[[ 0.41 -1.76 -1.40]
 [ 2.33 -4.01  1.01]
 [-5.20  4.85 -6.53]]
->
[[ 2.33 -4.01  1.01]
 [-5.20  4.85 -6.53]]

[[-0.11 -2.01  1.73]
 [ 0.28 -2.38  5.15]
 [-0.45  4.66 -6.08]
 [ 0.58  2.90 -1.77]
 [-0.89 -0.64  3.85]]
->
[[ 0.28 -2.38  5.15]
 [-0.45  4.66 -6.08]]

[[ 3.74 -1.46  3.91]
 [-2.64 -0.80  5.84]
 [ 3.20  3.36  5.03]
 [-0.68  3.01  1.83]
 [ 5.86 -2.86 -2.36]]
->
[[-2.64 -0.80  5.84]
 [ 3.20  3.36  5.03]]

[[ 2.28 -3.45  0.18]
 [-1.39  1.00 -4.63]
 [-1.13  1.25 -6.10]]
->
[[-1.39  1.00 -4.63]
 [-1.13  1.25 -6.10]]

[[ 0.42 -0.30  6.58 -2.38]
 [ 4.72  3.33 -0.51 -0.73]
 [-1.63 -0.29 -0.59  1.98]
 [-0.73 -0.54 -3.30 -3.51]]
->
[[ 4.72  3.33 -0.51]
 [-1.63 -0.29 -0.59]]

[[-3.91  1.72  2.99 -4.24  2.78]
 [-0.19 -0.32  4.16  2.48  0.06]
 [-2.76 -2.75  2.81 -0.91  0.59]
 [ 4.59 -4.56 -1.69  3.42 -5.17]]
->
[[-0.19 -0.32  4.16]
 [-2.76 -2.75  2.81]]

[[ 0.06  1.07 -0.56 -0.75]
 [ 0.06  1.07 -0.56 -0.75]
 [ 0.06  1.07 -0.56 -0.75]
 [ 0.39  6.71 -3.48 -4.70]]
->
[[ 0.06  1.07 -0.56]
 [ 0.06  1.07 -0.56]]
